In the rows, zero is written as 128.
Rows near named flat spaces through zero:
bodukdak: 139 149 167 146 38 121 96 104 174 88 100 113 124 189 110 163 112 109 139 132 159
rogtamo: 168 201 197 154 74 114 58 74 121 108 87 103 117 167 126 134 156 144 109 104 114
bodukdak: 126 88 112 96 159 130 134 142 148 155 136 144 134 167 119 160 119 135 119 109 147
tidokaloz: 132 139 100 107 140 153 163 125 126 139 150 95 127 130 147 133 139 92 144 115 137
retalnupo: 112 109 140 118 110 134 119 134 145 124 110 137 144 131 102 134 122 119 137 154 130
tidokaloz: 171 124 140 145 117 124 112 120 129 127 131 132 131 128 137 132 151 147 136 149 111
bodukdak: 156 165 148 194 85 111 86 93 103 94 104 115 120 133 146 131 140 159 119 129 113
retalnupo: 134 100 103 113 133 137 111 143 91 118 116 101 168 139 153 130 132 104 140 120 82
retalnupo: 92 125 122 137 137 143 117 116 116 134 100 127 134 122 115 138 126 125 125 135 127
bupviriz: 115 133 88 170 136 170 148 117 111 134 120 123 130 111 121 168 144 158 136 175 167
rogtamo: 74 124 95 139 132 170 145 100 119 129 113 94 133 107 129 127 141 74 143 137 115
lotareb: 135 118 120 122 151 116 158 128 140 133 177 140 113 95 134 76 154 127 106 114 108
rogtamo: 129 108 139 143 114 134 98 103 148 128 113 126 117 148 134 135 136 103 140 132 90
tidokaloz: 119 104 104 152 119 155 96 174 118 96 143 144 123 135 128 118 122 147 122 158 79
rogtamo: 61 85 121 185 84 126 139 78 169 106 100 133 121 102 112 124 115 78 148 161 128
tidokaloz: 201 136 169 150 104 114 105 98 157 139 126 144 119 150 123 156 163 170 132 154 142
retalnupo: 161 58 95 129 183 122 97 179 108 140 156 166 128 149 158 131 124 172 117 123 62
bupviriz: 105 68 97 130 131 138 131 105 134 122 133 115 158 128 128 111 161 94 115 120 87
tidokaloz: 130 102 106 131 102 128 126 148 104 93 126 113 175 122 131 119 133 126 129 144 112
bupviriz: 121 161 163 177 105 109 109 87 136 121 104 137 94 110 127 121 124 136 128 134 130
bupviriz: 114 123 113 149 128 153 115 102 124 127 119 107 118 132 144 131 142 97 139 128 93
bodukdak: 60 169 184 186 80 95 98 46 153 106 76 132 91 114 98 101 117 108 98 102 136
tidokaloz: 129 100 138 112 117 63 137 107 115 113 117 119 175 123 137 99 124 115 105 75 128
lotareb: 150 146 165 134 111 94 91 156 110 122 84 143 121 142 147 159 63 143 167 138 132
retalnupo: 137 87 126 112 96 135 118 123 130 119 97 104 178 141 132 151 131 83 168 155 109
rogtamo: 88 142 123 171 120 176 123 100 158 127 135 134 82 114 105 120 153 119 122 162 117
rogtamo: 124 114 141 125 105 111 125 90 123 120 101 111 174 121 111 121 156 117 115 124 132
bodukdak: 101 115 127 79 79 177 136 139 159 111 117 93 167 143 95 134 138 53 161 167 128
retalnupo: 158 128 116 139 138 120 144 117 134 132 163 121 106 126 159 113 144 122 128 108 110
lotareb: 105 64 126 163 120 95 122 38 133 133 87 117 172 118 124 125 169 103 110 108 108
retalnupo: 100 166 160 89 123 145 124 119 151 134 133 119 112 128 98 94 142 94 110 110 120
lotareb: 147 146 143 151 82 110 101 142 93 69 136 120 160 99 124 68 157 154 97 139 84
rogtamo: 126 72 92 127 200 97 152 131 88 161 130 152 160 95 141 125 133 170 106 110 129
lotareb: 171 166 138 96 158 123 137 165 118 150 153 137 106 137 143 138 113 159 133 115 151
retalnupo: 104 127 123 97 73 133 161 135 163 93 144 99 149 141 112 114 117 68 137 122 154
bodukdak: 155 186 165 177 85 100 101 118 105 91 118 123 106 100 149 98 122 147 133 137 108
rogtamo: 134 98 80 83 140 110 152 216 79 103 144 117 178 136 159 132 71 128 143 109 134
rogtamo: 101 89 88 146 148 137 125 134 98 121 122 126 150 117 137 125 129 130 119 128 100
bupviriz: 143 108 146 138 111 112 113 104 150 131 113 132 128 145 131 142 130 118 139 129 121
bupviriz: 107 103 134 63 135 142 129 141 163 156 109 131 148 187 94 177 104 106 132 113 172
lotareb: 125 119 116 131 101 168 97 119 139 118 110 100 132 182 131 168 134 96 145 134 110
bupviriz: 127 163 133 141 131 133 122 145 122 131 122 135 94 134 137 149 94 143 143 133 148
retalnupo: 169 38 106 149 165 119 127 112 175 172 142 165 104 165 155 181 129 137 155 139 113
lotareb: 113 122 124 152 97 149 135 108 137 109 124 108 128 92 134 105 144 78 161 169 93
bodukdak: 193 136 156 116 102 102 88 176 128 110 131 143 125 178 146 152 95 163 141 126 122
tidokaloz: 123 143 150 93 120 109 122 151 155 120 148 150 123 171 91 121 116 161 75 86 167
tidokaloz: 126 133 112 120 130 143 157 117 143 144 130 101 107 134 158 152 107 71 176 124 139
bodukdak: 113 161 176 107 84 80 175 92 193 122 143 129 103 120 107 96 109 85 124 94 190
bodukdak: 117 122 136 78 106 132 160 137 160 125 140 115 149 127 107 113 128 80 141 131 148
retalnupo: 68 94 100 117 141 158 111 124 109 133 84 111 160 148 115 158 115 97 131 124 118
bodukdak: 168 109 117 77 185 140 144 113 144 190 144 116 121 168 152 166 148 106 143 91 131
tidokaloz: 186 95 220 181 95 24 64 78 165 134 78 186 103 137 145 135 98 158 147 127 99
lotareb: 138 151 95 100 157 181 145 150 114 138 172 102 119 128 138 113 164 116 122 123 106
bupviriz: 114 148 74 155 153 181 128 142 72 120 135 106 136 115 136 137 154 158 112 143 119
rogtamo: 106 111 153 174 90 162 81 57 179 124 104 123 101 145 107 128 175 87 131 156 74
tidokaloz: 111 153 144 137 183 133 124 110 139 174 131 149 55 109 145 119 114 118 139 113 104
bupviriz: 157 154 85 108 165 145 151 228 83 125 169 140 119 130 153 149 82 185 139 140 159
bodukdak: 125 103 140 59 111 96 169 143 161 122 151 128 173 132 98 99 128 100 111 102 163
retalnupo: 142 104 120 120 179 135 92 148 101 149 132 144 124 136 144 121 139 151 114 115 66
lotareb: 105 105 127 149 105 128 135 125 156 108 142 136 111 103 128 95 124 94 141 149 97
rogtamo: 127 180 141 135 103 168 116 142 150 114 147 124 84 143 116 126 130 126 131 147 130
lotareb: 144 180 132 105 133 148 164 147 133 146 142 129 120 124 105 154 128 161 130 149 207
tidokaloz: 166 159 72 55 153 181 173 184 107 117 224 81 149 148 138 90 185 125 88 88 122
bupviriz: 69 140 78 142 157 173 141 153 103 126 133 123 108 121 126 138 106 131 119 129 138
bupviriz: 168 200 91 104 166 187 115 198 52 125 161 84 107 135 185 126 126 133 149 119 80
lotareb: 101 66 123 162 115 113 117 60 141 127 95 116 148 119 137 121 150 77 137 124 83
174 112 105 127 132 124 160 146 118 120 174 113 130 88 174 89 147 102 161 145 82
bupviriz
102 113 144 158 99 109 122 63 141 125 83 111 137 119 130 133 129 83 145 125 124
rogtamo
136 134 125 112 117 146 132 162 133 110 159 141 145 126 92 108 155 167 94 150 141
rogtamo
150 141 144 82 132 120 145 133 125 136 142 110 144 108 136 96 143 96 140 118 112
bodukdak
140 180 140 67 109 120 143 156 122 110 150 94 140 155 130 109 115 104 115 76 153
retalnupo
132 67 116 144 119 93 150 115 145 113 150 143 149 98 133 90 145 119 121 133 104
bupviriz
73 55 84 115 106 155 130 168 134 96 121 141 194 149 74 145 124 140 101 160 149
bodukdak
178 124 110 160 98 147 90 149 103 100 121 117 146 168 147 172 136 167 139 156 116
bodukdak
64 65 91 51 155 219 106 203 113 138 106 120 185 129 90 134 126 70 161 193 63
bodukdak
155 182 149 103 138 113 117 176 95 120 145 133 118 125 137 105 109 164 113 107 129
bupviriz
147 136 118 114 129 161 140 105 116 138 130 95 157 115 126 127 183 111 135 147 120
bupviriz
185 136 127 164 119 128 105 122 106 120 130 116 120 130 169 139 144 143 151 145 93
bupviriz
127 88 131 231 154 134 63 95 75 130 84 166 128 50 137 104 173 186 130 209 26
tidokaloz
148 107 127 122 148 117 114 102 122 148 117 118 136 153 149 144 141 120 127 97 108
lotareb
163 66 123 168 153 126 94 137 122 135 138 169 123 98 145 110 157 162 138 179 45
retalnupo
114 170 110 112 148 168 157 151 124 138 154 118 102 114 125 125 126 124 133 136 150
rogtamo
144 125 143 117 113 98 130 127 117 118 118 123 158 119 131 118 126 127 130 123 131
tidokaloz
165 99 158 182 89 98 107 68 165 128 104 135 112 133 150 148 137 111 164 151 107
bupviriz
130 172 144 123 131 127 150 157 112 135 121 136 114 83 130 128 94 137 165 167 160
lotareb
163 69 116 118 118 116 169 123 165 141 145 136 154 119 132 146 139 111 165 165 149
bupviriz
180 100 111 170 144 110 125 119 109 137 131 137 127 119 170 149 137 159 149 145 111
retalnupo
69 120 137 87 125 134 167 134 176 137 135 138 118 112 91 108 103 77 136 131 159
bodukdak
143 182 173 202 86 45 110 119 106 77 127 160 97 88 138 76 100 197 90 109 139
bodukdak
133 121 132 127 123 127 144 91 156 148 117 127 134 148 111 164 142 130 126 126 177
lotareb
127 118 163 93 113 114 128 94 155 140 109 127 166 137 86 125 160 120 107 122 152
bupviriz
86 99 134 96 131 119 131 134 156 138 112 150 145 157 85 147 105 131 104 111 171
bupviriz
164 105 147 140 66 100 123 106 164 109 106 123 152 172 125 175 118 123 151 140 169
tidokaloz
159 166 144 116 145 136 129 114 109 148 132 103 112 101 161 108 148 99 156 126 91
bodukdak
116 130 115 128 99 183 127 114 163 130 118 104 120 171 115 180 133 91 157 155 150
lotareb
217 150 151 141 136 88 94 143 111 134 138 141 103 168 174 153 114 184 131 100 119
bodukdak

Rows near named flat spaces through zero (a row that begins with a name and a colon came from that space):
labuf-zim: 136 124 133 107 124 119 123 118 153 140 111 136 144 101 106 136 139 137 137 169 125
vone-vazo: 151 118 148 134 117 122 150 114 90 182 187 168 146 106 93 144 127 158 132 148 157
runil-gena: 99 106 158 130 128 94 144 111 82 149 103 124 131 105 133 123 129 147 145 152 92
runil-gena: 64 145 147 121 75 105 97 106 80 149 92 79 177 106 204 150 167 145 123 191 116
runil-gena: 130 119 139 157 119 139 141 120 141 154 94 101 105 111 112 87 95 107 116 88 105
labuf-zim: 79 187 136 168 130 56 97 108 107 142 100 115 113 130 103 153 158 114 117 115 111
liper-zela: 154 134 130 148 121 142 164 123 89 149 128 167 129 79 122 110 111 151 128 114 96
fubol-rase: 141 139 111 92 149 111 120 127 176 93 122 160 126 127 97 135 155 137 135 150 128
liper-zela: 150 203 84 124 144 114 92 142 159 89 160 179 135 143 101 182 172 128 118 131 161
fubol-rase: 128 116 129 132 132 135 136 129 130 125 150 121 112 153 128 111 120 121 120 98 143
vuv-migav: 124 106 137 121 113 145 135 126 128 137 88 106 141 100 152 112 114 130 135 149 101
liper-zela: 128 146 131 137 132 101 140 108 131 137 144 153 107 124 89 107 141 137 113 99 128
runil-gena: 143 79 146 119 144 133 139 130 151 150 140 119 118 139 91 121 102 118 143 134 145
runil-gena: 114 92 133 101 142 129 101 139 172 115 146 86 126 188 127 144 129 102 136 144 176
runil-gena: 132 139 114 113 135 124 134 117 176 99 124 138 100 137 107 85 142 126 108 91 125
vone-vazo: 145 132 107 130 122 168 109 142 191 115 127 96 116 155 129 112 112 91 108 95 157
labuf-zim: 96 66 168 126 119 122 155 109 107 154 96 83 115 123 145 79 102 129 135 125 98
vuv-migav: 123 94 134 108 132 138 131 139 92 123 231 131 137 198 156 148 138 142 128 128 201
fubol-rase: 109 124 152 124 143 64 139 91 143 150 153 145 95 141 54 102 152 139 118 109 140
runil-gena: 107 151 119 136 136 112 121 131 114 100 116 127 117 141 147 129 141 125 123 110 111
vuv-migav: 134 144 131 161 128 125 114 139 85 162 197 135 138 159 118 181 125 122 126 123 182
labuf-zim: 83 104 135 121 153 104 128 130 128 85 100 91 94 174 153 100 128 112 132 97 103
fubol-rase: 103 102 162 142 116 107 137 108 105 172 104 98 126 111 120 113 114 127 133 136 110
liper-zela: 141 131 113 158 129 172 126 159 115 116 94 105 128 124 168 135 88 101 134 107 104
labuf-zim: 122 113 129 117 144 119 115 124 206 115 69 92 100 134 92 100 117 94 129 118 111
vone-vazo: 130 95 109 86 120 186 152 153 80 68 181 140 150 164 236 113 134 161 129 128 142
vuv-migav: 191 109 106 123 120 205 162 148 138 124 181 160 128 126 138 98 95 136 116 92 155
fubol-rase: 155 140 108 148 111 186 123 160 106 127 101 122 159 96 180 154 98 120 137 144 109
vone-vazo: 118 85 131 74 142 126 140 127 151 86 93 125 131 126 151 104 137 145 149 163 98
labuf-zim: 139 139 103 153 148 157 138 154 118 87 156 132 94 174 151 110 107 108 113 51 134
vuv-migav: 180 144 112 162 111 184 146 140 136 153 112 143 129 80 118 111 86 118 117 98 112
vuv-migav: 91 126 147 142 109 113 118 119 95 148 102 90 138 123 159 133 129 124 128 141 113
vuv-migav: 81 97 151 110 116 111 124 115 112 126 91 83 136 132 171 113 136 132 136 155 105
vuv-migav: 131 167 111 134 133 113 126 121 146 108 121 151 111 122 109 116 146 129 112 101 116
labuf-zim: 134 156 121 134 123 120 119 127 116 134 144 149 142 118 122 154 143 138 126 141 138
vone-vazo: 160 113 131 120 140 133 151 130 119 140 146 170 134 103 99 134 119 149 144 145 125
vone-vazo: 103 147 127 138 117 119 121 129 81 119 136 124 139 136 171 143 144 138 124 129 124
vone-vazo: 93 141 123 107 122 111 98 124 154 99 76 95 138 130 157 134 154 119 129 157 109
runil-gena: 124 158 122 176 120 143 115 152 62 140 120 119 148 119 172 177 109 117 135 129 115
liper-zela: 121 79 149 104 107 149 138 124 108 149 160 107 152 138 162 122 123 144 134 159 156
runil-gena: 84 67 164 124 173 81 132 129 117 120 110 87 93 179 113 123 110 108 158 124 113
liper-zela: 173 89 124 160 122 213 159 168 75 145 175 124 136 139 176 129 60 119 134 94 147
vone-vazo: 143 99 125 98 110 167 139 132 123 125 182 133 148 146 162 119 131 147 122 139 168
labuf-zim: 118 92 132 127 133 152 132 138 149 114 115 84 106 162 149 95 101 101 124 95 129
liper-zela: 103 160 109 102 131 109 76 139 169 86 52 103 155 118 154 173 160 114 144 191 102
liper-zela: 134 104 140 95 130 114 134 118 128 140 174 152 144 134 108 141 148 154 138 167 161
liper-zela: 147 149 133 145 111 122 167 103 90 156 148 181 124 79 107 96 133 165 111 103 106
fubol-rase: 103 145 135 100 126 80 107 110 135 125 91 135 152 99 119 156 170 148 143 195 108
vone-vazo: 165 180 83 134 112 177 87 155 182 112 128 126 151 128 137 165 130 100 112 131 162
fubol-rase: 144 166 127 138 123 100 126 103 162 155 111 158 122 85 60 122 144 133 116 128 118
labuf-zim: 97 173 109 129 151 87 93 134 138 82 120 126 115 166 130 158 163 114 125 119 129
vuv-migav: 182 91 129 129 163 151 133 156 151 149 172 150 126 146 68 166 89 112 156 141 170
fubol-rase: 133 174 123 121 125 88 113 109 147 138 100 165 145 78 83 154 164 146 131 171 110
fubol-rase: 139 151 115 120 141 113 125 130 131 111 148 164 129 129 109 147 149 140 130 134 135
133 164 123 158 92 144 136 116 104 153 100 133 139 75 146 111 124 136 108 115 97
runil-gena
98 99 138 101 117 135 104 135 139 117 60 72 157 119 180 142 127 118 151 191 102
liper-zela
185 106 134 185 129 188 139 163 104 191 144 120 138 109 107 162 49 97 145 117 145
runil-gena
107 81 149 103 149 107 137 131 103 118 121 121 132 141 142 138 127 140 159 165 114
fubol-rase
135 199 118 172 116 100 126 109 102 156 190 173 115 128 85 139 154 137 92 78 160
fubol-rase
91 134 141 114 126 87 107 116 116 127 106 114 144 126 138 153 158 137 139 173 119
vuv-migav
105 237 106 145 78 98 94 108 74 135 139 164 177 84 167 179 200 165 99 162 129
vuv-migav
78 118 145 108 109 103 109 108 145 125 54 75 138 112 158 111 146 124 131 164 92
liper-zela
116 199 112 127 104 94 95 103 158 131 121 143 140 107 105 142 182 135 101 141 139
fubol-rase
172 145 103 131 122 173 113 154 140 131 170 147 153 133 130 168 120 122 127 139 173
runil-gena
163 142 105 120 123 163 141 148 85 113 197 182 156 129 160 158 137 160 129 138 157
labuf-zim
142 107 128 99 108 155 132 127 128 136 174 136 155 133 148 130 137 148 125 155 167
vone-vazo
120 123 136 151 122 133 135 123 135 140 70 98 112 104 129 97 102 109 125 106 86
vuv-migav
128 139 137 132 141 87 144 103 136 140 145 159 101 123 69 106 143 140 118 102 126
liper-zela
75 168 125 140 139 76 97 124 124 95 41 100 120 119 147 143 151 112 135 138 67
vone-vazo
120 88 116 97 127 179 117 159 140 81 105 81 144 159 209 126 111 113 141 146 127
fubol-rase
108 112 150 112 144 74 131 98 155 140 156 132 99 157 67 107 152 132 121 117 152
liper-zela
87 98 154 125 108 121 113 119 118 150 114 68 139 147 160 127 126 116 129 149 138
labuf-zim
81 135 146 112 146 56 96 112 138 124 73 110 134 123 105 163 161 126 152 186 102
vuv-migav
128 57 142 86 179 111 156 129 161 92 159 135 86 186 93 91 120 129 146 108 141
fubol-rase
140 98 145 126 151 113 165 123 99 136 135 163 115 110 101 114 114 150 147 128 102
vone-vazo
115 108 155 78 97 101 137 95 94 161 142 156 183 78 139 145 172 190 145 227 130
runil-gena
141 135 125 154 125 146 135 134 119 141 143 128 118 131 124 121 108 117 118 94 135
vuv-migav
142 116 121 152 116 178 126 146 141 138 145 90 118 157 148 112 91 95 111 83 157
labuf-zim

Rows near named flat spaces through zero (a row that begins with a name and a colon came from that space):
ridepbukar: 134 127 162 143 138 124 125 129 142 116 121 103 156 158 142 141 150 112 102 79 143
pomodoko: 91 106 102 108 129 181 129 131 103 111 140 82 110 147 180 121 114 160 135 154 123
sikilmoli: 127 94 101 139 161 93 170 174 122 102 121 94 141 152 135 166 150 138 159 147 150
zitsonad: 103 125 172 176 151 132 156 104 135 127 116 145 138 146 160 110 134 136 137 103 142
pozmumas: 118 146 119 163 132 148 168 93 116 128 113 151 130 128 154 135 110 136 112 146 153
zitsonad: 160 135 47 98 116 89 123 161 104 117 147 72 137 139 125 162 130 106 83 162 165
pozmumas: 107 156 153 140 156 125 150 96 120 113 137 145 125 129 147 139 137 134 125 88 155
lirvup: 148 157 156 125 106 143 120 94 144 165 126 175 133 136 114 88 111 125 122 130 133
lirvup: 117 124 132 155 112 113 108 118 130 148 113 168 111 85 103 106 118 122 133 126 102
pozmumas: 175 118 71 100 89 128 95 173 118 125 150 85 127 100 78 141 121 103 115 192 108
sikilmoli: 103 82 214 222 156 147 162 124 164 116 79 146 154 128 152 123 144 126 156 96 90
pomodoko: 123 86 128 122 100 189 117 158 119 126 79 130 128 161 68 165 137 174 170 110 142
ridepbukar: 154 156 91 80 122 154 145 121 115 127 161 110 127 143 142 130 109 132 119 184 146
sikilmoli: 111 160 120 101 127 133 139 88 120 152 117 183 108 135 136 120 109 156 131 116 150
zitsonad: 115 115 150 182 143 78 136 135 131 131 106 156 134 121 100 129 150 125 148 91 146
sikilmoli: 128 102 142 135 133 69 102 160 140 144 140 110 138 153 123 86 150 116 143 109 134
lirvup: 102 126 107 171 99 126 104 127 75 138 144 131 110 142 72 93 134 153 152 123 209
zitsonad: 100 102 162 209 112 99 86 143 110 123 103 162 114 82 27 131 161 128 162 58 140
lirvup: 110 134 115 138 123 155 135 117 96 117 125 104 134 175 139 140 134 150 112 105 195
ridepbukar: 129 126 62 114 120 114 116 159 87 97 143 87 113 106 93 179 138 128 119 139 154
pomodoko: 81 112 142 134 150 136 125 128 108 108 142 89 123 168 172 115 145 152 136 86 158
zitsonad: 124 153 154 122 152 148 172 82 154 138 120 165 131 126 194 117 104 129 118 145 99
sikilmoli: 113 132 117 100 161 140 157 139 105 86 129 98 131 166 132 195 154 158 142 87 180
lirvup: 141 104 136 111 125 130 120 152 152 136 126 137 122 102 112 118 122 125 161 161 68
pozmumas: 134 111 108 146 112 129 120 149 114 126 132 107 130 129 107 123 129 126 133 153 140
zitsonad: 171 127 71 75 126 67 146 155 156 155 92 145 143 143 133 165 120 115 105 155 117
pomodoko: 132 128 105 127 145 69 137 149 122 124 142 130 122 113 111 135 140 121 146 138 139
pomodoko: 116 115 152 97 107 222 140 89 172 155 27 206 119 115 151 171 88 163 119 111 41
zitsonad: 141 141 121 117 104 166 107 124 113 124 155 122 115 100 95 120 116 126 132 158 118
sikilmoli: 126 122 164 163 110 148 110 110 144 147 121 144 131 114 132 84 116 115 120 130 98
sikilmoli: 135 156 148 128 109 138 86 114 112 127 174 113 124 121 99 95 135 113 114 109 151
ridepbukar: 153 164 153 101 135 158 141 102 138 127 167 114 145 156 160 107 121 118 112 144 142
ridepbukar: 118 118 159 180 109 142 117 102 143 154 98 131 149 156 169 85 118 116 85 106 130
zitsonad: 109 129 119 123 155 81 140 123 139 123 106 135 126 120 170 155 134 120 103 90 114
pozmumas: 93 118 111 135 125 117 127 109 129 151 97 158 109 118 168 109 107 141 116 124 107
zitsonad: 133 103 105 140 93 126 69 180 86 109 161 73 120 125 37 126 156 128 151 121 169
ridepbukar: 112 73 87 201 92 115 94 170 99 118 90 84 132 118 92 146 141 118 104 119 143
pomodoko: 155 120 124 113 100 156 122 138 143 143 86 168 128 111 67 161 119 137 143 136 103
lirvup: 122 113 136 122 123 152 124 125 145 131 102 137 124 112 143 137 117 130 122 128 81
pozmumas: 149 146 91 98 147 78 150 129 142 132 145 119 133 116 177 131 115 100 96 169 108
pomodoko: 135 132 86 120 121 84 122 136 126 135 103 133 128 118 124 160 128 115 92 115 133
ridepbukar: 103 163 137 138 137 113 108 94 110 112 150 128 114 99 141 131 135 113 90 75 141
ridepbukar: 131 94 116 197 93 146 107 148 111 124 118 80 146 135 117 112 129 109 99 147 144
ridepbukar: 148 88 142 168 112 143 132 154 146 134 94 96 167 175 134 125 136 118 115 134 135
sikilmoli: 130 150 116 83 135 101 127 116 139 142 113 166 116 118 128 149 124 133 120 103 118
lirvup: 98 105 117 168 91 142 94 130 98 146 116 152 100 107 75 94 120 151 157 131 139
lirvup: 163 139 133 115 138 88 136 149 135 133 165 131 137 131 89 110 141 115 163 157 144
pomodoko: 126 107 105 147 136 134 181 124 144 144 89 156 131 126 170 129 99 139 139 191 99
ridepbukar: 120 164 157 91 156 119 129 106 131 119 168 159 105 97 120 121 133 133 159 110 114
sikilmoli: 150 132 108 116 138 114 128 157 117 92 153 85 135 111 104 173 147 108 122 134 133
lirvup: 136 150 153 125 101 161 106 94 138 155 128 162 123 117 120 92 107 124 115 129 112
pomodoko: 140 125 113 142 98 190 134 113 125 136 124 103 140 143 165 109 97 124 92 183 121
sikilmoli: 135 120 123 91 123 144 110 139 142 119 111 107 132 130 140 162 130 123 103 106 97
pozmumas: 127 142 131 115 128 136 130 110 134 133 119 148 123 119 137 135 119 129 117 120 117
pozmumas: 80 129 185 126 214 89 174 116 144 95 154 121 128 148 209 125 158 140 164 74 124
pozmumas: 135 122 147 123 135 125 127 138 138 126 133 121 137 142 124 124 139 127 140 119 127
pomodoko: 164 98 110 130 99 141 154 149 161 161 25 213 136 113 51 191 113 149 160 151 93
zitsonad: 125 134 134 136 131 134 121 130 112 114 164 110 121 116 114 113 134 125 143 139 138
lirvup: 142 121 126 105 115 132 117 148 121 149 166 117 127 166 104 73 127 145 174 171 156
pozmumas: 98 110 164 165 117 129 101 126 118 140 111 142 126 155 98 102 147 149 149 67 163
123 122 94 92 106 139 122 119 136 164 100 150 116 142 158 110 97 146 115 155 108
sikilmoli
138 99 105 140 135 117 160 153 141 123 78 127 146 140 133 178 131 131 125 138 122
ridepbukar
133 71 140 92 144 53 115 196 165 155 88 140 141 182 95 129 164 148 190 87 121
zitsonad
127 166 115 78 130 134 134 93 128 145 140 147 119 144 167 117 108 137 105 129 139
ridepbukar
170 172 166 87 122 127 125 93 167 171 156 163 143 146 150 66 107 107 114 150 113
lirvup
103 94 111 145 126 107 124 147 122 140 108 135 115 129 126 113 127 145 154 135 123
lirvup
122 113 137 100 141 118 140 129 158 146 89 147 136 157 166 137 125 140 126 106 105
zitsonad
126 132 105 91 135 90 116 132 142 131 108 148 113 92 132 162 126 118 109 107 86
zitsonad
108 115 126 142 104 172 105 122 113 126 114 128 113 113 112 127 119 143 128 123 117
lirvup
116 127 119 97 142 99 125 136 134 126 111 157 109 105 111 160 135 140 147 100 107
pomodoko
130 108 135 110 115 151 130 133 142 157 113 141 131 167 135 95 116 152 155 150 124
lirvup
119 126 120 105 147 97 142 134 134 133 111 145 126 145 137 146 136 143 140 105 137
sikilmoli
134 113 176 209 136 118 132 136 135 113 146 118 145 102 106 99 145 99 147 137 120
sikilmoli
107 127 139 102 141 163 126 125 118 112 167 110 106 119 146 107 123 146 162 148 107
pomodoko
118 114 164 172 100 157 113 110 141 150 69 189 125 109 82 129 123 139 137 92 110
zitsonad
103 121 152 115 143 170 130 119 124 114 150 89 130 166 183 106 130 145 132 118 132
zitsonad
133 139 174 54 151 122 127 127 160 150 146 170 118 152 118 100 134 154 191 110 107
ridepbukar
122 80 76 140 121 135 156 170 110 128 93 116 127 153 113 152 124 162 166 178 147
pomodoko
154 137 158 153 124 105 134 122 152 145 100 171 147 124 91 135 136 112 127 106 131
pomodoko
130 122 123 115 142 111 139 135 140 128 132 121 130 129 155 125 126 123 129 143 109
pozmumas
98 140 165 144 138 197 133 94 110 105 168 97 123 139 176 95 121 140 128 130 135
zitsonad
137 143 129 86 144 133 165 110 152 149 115 172 126 140 157 128 108 145 145 154 109
ridepbukar
114 121 121 148 164 113 129 171 79 53 207 43 120 108 94 156 173 123 168 127 170
pozmumas
107 127 132 179 118 113 143 99 129 156 61 194 130 134 119 136 122 143 116 87 155
lirvup
169 116 136 98 142 135 152 167 147 113 136 114 147 142 93 159 143 129 172 159 119
lirvup
134 118 105 119 121 113 102 164 102 111 168 79 124 133 93 125 147 124 142 137 156
zitsonad
146 122 149 112 102 210 128 126 133 132 108 135 137 155 97 140 119 153 147 138 128
lirvup
111 136 179 147 143 156 124 111 121 113 179 96 134 151 157 77 138 128 140 119 146
pomodoko
133 125 162 124 133 132 118 142 129 121 144 139 125 126 73 125 148 139 179 110 134
pomodoko
133 108 103 97 113 99 111 141 153 166 100 144 124 135 150 106 110 127 118 145 89
sikilmoli
